Here is a tiny trained network, its code and every weight. The questions are about switching its units off for an input and a class, where a switched-off unit gives its printed mean instead of its output.

import numpy as np


def w(rows, s, z=0):
    codes = np.array(rows[::2]) - 128.0
    scale = np.full(codes.shape[1], s)
    scale[-1] = z or s
    return codes * scale


def norm(h):
    return h / np.sqrt((h * h).mean(-1, keepdims=True) + 1e-5)


def f(y):
    return y / 2 * (1 + np.tanh(0.7978845608 * (y + 0.044715 * y**3)))


def log_softmax(a):
    a = a - a.max(-1, keepdims=True)
    return a - np.log(np.exp(a).sum(-1, keepdims=True))


def net(x, mask):
    res = np.array(x, float).reshape(1, 6) / 4 @ E
    u = 0
    for l in range(2):
        y = f(norm(res) @ A[l][:, :-1].T + A[l][:, -1])
        res = res + np.where(mask[u : u + 10], y, B[l][:, -1]) @ B[l][:, :-1]
        u += 10
    return log_softmax(norm(res)[-1] @ U[:, :-1].T + U[:, -1])


A, B = {}, {}
E = w([
[129,174,4,128,88,86,162],'x0',
[196,47,153,138,143,15,156],'x1',
[126,146,87,188,128,60,118],'x2',
[189,112,149,164,122,178,43],'x3',
[68,62,104,140,223,138,113],'x4',
[145,119,56,148,128,161,82],'x5',
],0.0034)
A[0] = w([
[129,231,140,108,44,191,149,70],'0.n0',
[177,146,117,148,92,50,144,57],'0.n1',
[157,253,147,71,63,184,125,62],'0.n2',
[170,143,126,145,91,35,158,62],'0.n3',
[102,123,45,141,165,107,211,197],'0.n4',
[174,245,122,120,71,192,176,72],'0.n5',
[203,105,166,80,118,146,144,85],'0.n6',
[199,74,197,103,131,90,165,2],'0.n7',
[127,173,107,94,66,158,189,124],'0.n8',
[111,123,237,89,146,190,165,40],'0.n9',
],0.0058,0.0033)
B[0] = w([
[68,61,133,154,71,50,36,216],'0.n0',
[147,238,142,209,101,111,255,167],'0.n1',
[67,126,87,149,104,27,91,219],'0.n2',
[172,175,181,182,82,142,158,181],'0.n3',
[120,186,179,83,128,167,95,252],'0.n4',
[48,45,108,121,109,29,89,210],'0.n5',
[121,126,139,133,193,120,105,138],'0.n6',
[172,81,132,40,182,64,133,149],'0.n7',
[119,76,77,97,108,109,65,186],'0.n8',
[68,63,162,164,96,168,176,182],'0.n9',
],0.005,0.003)
A[1] = w([
[189,70,149,161,182,14,164,180],'1.n0',
[52,153,164,61,100,52,231,231],'1.n1',
[214,209,77,173,56,27,204,121],'1.n2',
[28,158,221,133,212,129,97,214],'1.n3',
[63,159,39,66,189,128,167,133],'1.n4',
[127,63,255,181,75,160,168,61],'1.n5',
[169,148,113,130,139,153,29,104],'1.n6',
[117,73,62,125,143,162,122,253],'1.n7',
[47,159,28,158,60,137,138,169],'1.n8',
[135,124,128,204,106,193,86,59],'1.n9',
],0.0057,0.0016)
B[1] = w([
[163,196,153,92,87,129,143,207],'1.n0',
[169,100,101,206,156,138,40,228],'1.n1',
[28,172,226,254,98,191,169,255],'1.n2',
[134,126,36,146,137,69,199,228],'1.n3',
[123,224,122,94,104,136,135,170],'1.n4',
[79,114,117,71,147,178,162,181],'1.n5',
[158,146,109,159,134,168,104,155],'1.n6',
[166,133,180,174,66,157,118,172],'1.n7',
[177,77,202,38,112,106,125,228],'1.n8',
[182,70,114,169,164,142,97,147],'1.n9',
],0.0057,0.0043)
U = w([
[42,62,110,99,11,40,8,186],'0',
[218,131,117,118,118,123,135,3],'1',
[239,77,231,30,209,60,183,138],'2',
[94,201,14,115,221,53,197,95],'3',
[113,214,235,248,80,120,179,193],'4',
[23,5,132,113,207,219,220,112],'5',
[225,70,78,216,176,254,28,116],'6',
[106,252,65,6,95,228,80,106],'7',
],0.0084,0.004)

Each question gives the input, the list of numbers given to net, and the class t.
The units are the neurons (one row each of A and B). Each row of codes is followed by its name. A weight is (code - 128) times the scale printed after its matrix; where a second scale follows, it is the last column's (A, B and U).
mask holds one flag per neuron, layer by layer. A switched-off neuron (its flag False) gives its mean, the last column of its row in B, instead of its output. The means were averaged over made-up inputs and are rounded, as every weight is.
A unit's drop is (log p(t) with every unit on - log p(t) with that unit switched off) / (log p(t) with every unit on - log p(t) with every unit switched off).
The circuit of an input: a set's keep is (log p(t) with only the set's units on - log p(t) with every unit switched off) / (log p(t) with every unit on - log p(t) with every unit switched off). Starting from the 12 units with the biggest drops (on a tie, the unit counted first), units are removed one at a time, each time the one whose removal leaves the highest keep (on an exact tie, the one counted first), for as long as the keep stays at least 0.8.
units of the circuit, in order: the units of the circuit, biggest drop first
most important unit: the unit with the biggest drop
top k neurons: the k neurons with the biggest drops, biggest first
k most important neurons of layer l: the k neurons of layer l with the biggest drops, biggest first
drop when u is switched off: that unit's drop, to one decimal
input [-5,-1,4,-8,6,6], class 3: units of the circuit, in order : 1.n3, 1.n2
input [2,-7,2,3,5,0], class 7: units of the circuit, in order : 1.n1, 1.n2
input [0,4,8,7,-5,7], class 4: units of the circuit, in order : 1.n2, 0.n1
input [-6,2,6,-4,4,-1], class 3: top 2 neurons : 1.n3, 1.n8
input [-2,3,-6,1,0,4], class 2: top 2 neurons : 0.n7, 1.n2
input [2,-3,-4,-8,5,1], class 7: most important unit : 1.n4
input [3,-5,3,4,-1,7], class 0: units of the circuit, in order : 0.n5, 1.n8
input [-2,1,-5,-8,7,5], class 3: top 3 neurons : 1.n3, 1.n4, 1.n2
input [-4,1,2,-3,3,6], class 6: units of the circuit, in order : 0.n5, 1.n2
input [3,2,-5,-7,8,2], class 3: units of the circuit, in order : 1.n3, 0.n4
input [3,2,-3,1,7,3], class 7: top 2 neurons : 1.n4, 1.n1
input [2,4,4,3,8,-7], class 3: 3 most important neurons of layer 1 : 1.n8, 1.n3, 1.n2
input [8,6,-8,-1,3,-8], class 4: top 3 neurons : 1.n8, 0.n3, 1.n2
input [-5,4,-6,5,3,-5], class 5: units of the circuit, in order : 1.n5
input [5,2,-7,-6,2,-8], class 3: 3 most important neurons of layer 1 : 1.n8, 1.n2, 1.n1
input [3,-5,-3,-8,3,-1], class 7: top 2 neurons : 1.n4, 0.n4
input [-3,-1,5,-1,-8,4], class 0: 2 most important neurons of layer 0 : 0.n5, 0.n0
input [2,-6,3,4,7,-6], class 3: 3 most important neurons of layer 1 : 1.n3, 1.n2, 1.n1
input [-8,3,-2,3,1,-4], class 5: drop when 0.n9 is switched off : 0.9
input [6,-8,7,-3,8,-1], class 7: drop when 1.n8 is switched off : 0.1
input [-6,5,-1,-1,-4,3], class 2: units of the circuit, in order : 0.n7
input [3,-6,-2,1,2,-3], class 0: drop when 1.n4 is switched off : 0.0
